Below are the code and all the weights of a small trained network. Each question names an input and a class and asks about switching units off, where a switched-off unit gives its printed mean instead of its output.

import numpy as np


def w(rows, s, z=0):
    codes = np.array(rows[::2]) - 128.0
    scale = np.full(codes.shape[1], s)
    scale[-1] = z or s
    return codes * scale


def norm(h):
    return h / np.sqrt((h * h).mean(-1, keepdims=True) + 1e-5)


def f(y):
    return y / 2 * (1 + np.tanh(0.7978845608 * (y + 0.044715 * y**3)))


def log_softmax(a):
    a = a - a.max(-1, keepdims=True)
    return a - np.log(np.exp(a).sum(-1, keepdims=True))


def net(x, mask):
    res = np.array(x, float).reshape(1, 3) / 4 @ E
    u = 0
    for l in range(3):
        y = f(norm(res) @ A[l][:, :-1].T + A[l][:, -1])
        res = res + np.where(mask[u : u + 5], y, B[l][:, -1]) @ B[l][:, :-1]
        u += 5
    return log_softmax(norm(res)[-1] @ U[:, :-1].T + U[:, -1])


A, B = {}, {}
E = w([
[62,56,166],'x0',
[146,164,250],'x1',
[130,126,129],'x2',
],0.012)
A[0] = w([
[168,73,89,9],'0.n0',
[6,147,178,134],'0.n1',
[229,195,102,128],'0.n2',
[163,183,176,62],'0.n3',
[139,164,29,1],'0.n4',
],0.011,0.0014)
B[0] = w([
[86,147,148,148],'0.n0',
[189,39,192,209],'0.n1',
[247,18,165,254],'0.n2',
[2,132,124,202],'0.n3',
[33,131,147,221],'0.n4',
],0.0099,0.0046)
A[1] = w([
[150,34,186,156],'1.n0',
[90,62,137,11],'1.n1',
[26,154,155,22],'1.n2',
[139,69,116,74],'1.n3',
[252,207,83,178],'1.n4',
],0.013,0.0011)
B[1] = w([
[184,145,60,254],'1.n0',
[186,96,152,177],'1.n1',
[208,138,64,154],'1.n2',
[165,128,185,166],'1.n3',
[155,9,157,180],'1.n4',
],0.014,0.0083)
A[2] = w([
[69,108,77,223],'2.n0',
[155,186,212,230],'2.n1',
[143,231,66,34],'2.n2',
[165,124,36,214],'2.n3',
[222,252,152,252],'2.n4',
],0.014,0.0014)
B[2] = w([
[81,110,221,169],'2.n0',
[2,78,43,184],'2.n1',
[181,40,120,140],'2.n2',
[114,209,155,253],'2.n3',
[89,243,195,228],'2.n4',
],0.016,0.0067)
U = w([
[207,45,122,136],'0',
[3,163,122,140],'1',
[167,179,152,225],'2',
[186,237,95,3],'3',
],0.013,0.0067)

Each question gives the input, the list of numbers given to net, and the class t.
The units are the neurons (one row each of A and B). Each row of codes is followed by its name. A weight is (code - 128) times the scale printed after its matrix; where a second scale follows, it is the last column's (A, B and U).
mask holds one flag per neuron, layer by layer. A switched-off neuron (its flag False) gives its mean, the last column of its row in B, instead of its output. The means were averaged over made-up inputs and are rounded, as every weight is.
A unit's drop is (log p(t) with every unit on - log p(t) with that unit switched off) / (log p(t) with every unit on - log p(t) with every unit switched off).
The circuit of an input: a set's keep is (log p(t) with only the set's units on - log p(t) with every unit switched off) / (log p(t) with every unit on - log p(t) with every unit switched off). Starting from the 12 units with the biggest drops (on a tie, the unit counted first), units are removed one at a time, each time the one whose removal leaves the highest keep (on an exact tie, the one counted first), for as long as the keep stays at least 0.8.
circuit, biggest first: the units of the circuit, biggest drop first
top k neurons: the k neurons with the biggest drops, biggest first
top k neurons in layer l: the k neurons of layer l with the biggest drops, biggest first
drop when u is switched off: that unit's drop, to one decimal
input [1,2,-3], class 3: top neuron in layer 2 => (2.n0)
input [-5,-6,-3], class 1: circuit, biggest first => (0.n4; 1.n0)
input [5,5,4], class 0: top 2 neurons => (0.n1; 2.n3)
input [-7,-6,2], class 0: top 2 neurons => (0.n2; 1.n4)
input [-6,7,5], class 1: top 4 neurons => (0.n3; 2.n1; 1.n1; 1.n2)
input [-1,-8,8], class 1: top 2 neurons => (1.n0; 2.n0)
input [-8,6,2], class 0: circuit, biggest first => (1.n4; 2.n3)
input [-8,-7,-5], class 0: top 3 neurons => (0.n2; 1.n4; 0.n3)
input [-4,3,-4], class 0: top 4 neurons in layer 0 => (0.n4; 0.n1; 0.n0; 0.n2)
input [0,-8,8], class 1: top 2 neurons in layer 2 => (2.n0; 2.n4)
input [-6,8,3], class 1: top 2 neurons => (0.n3; 2.n1)
input [2,-3,-8], class 2: top 3 neurons => (2.n1; 1.n2; 2.n3)
input [2,0,-3], class 3: top 2 neurons => (1.n0; 1.n4)
input [1,-3,-7], class 2: circuit, biggest first => (2.n1)
input [7,1,6], class 0: top 2 neurons => (0.n1; 2.n4)
input [2,5,4], class 1: top 3 neurons => (1.n4; 2.n1; 0.n2)
input [-7,8,0], class 1: top 3 neurons => (0.n3; 2.n1; 1.n1)
input [3,5,0], class 1: top 2 neurons in layer 0 => (0.n2; 0.n1)
input [-2,-5,-2], class 1: top 2 neurons => (1.n0; 2.n0)
input [2,0,3], class 3: top neuron in layer 1 => (1.n0)
input [4,-2,7], class 2: top 3 neurons in layer 1 => (1.n0; 1.n4; 1.n3)
input [-6,7,6], class 1: top 2 neurons in layer 1 => (1.n1; 1.n2)
input [3,-3,-1], class 3: top 2 neurons in layer 1 => (1.n4; 1.n2)
input [-8,-1,0], class 0: drop when 1.n4 is switched off => 1.1
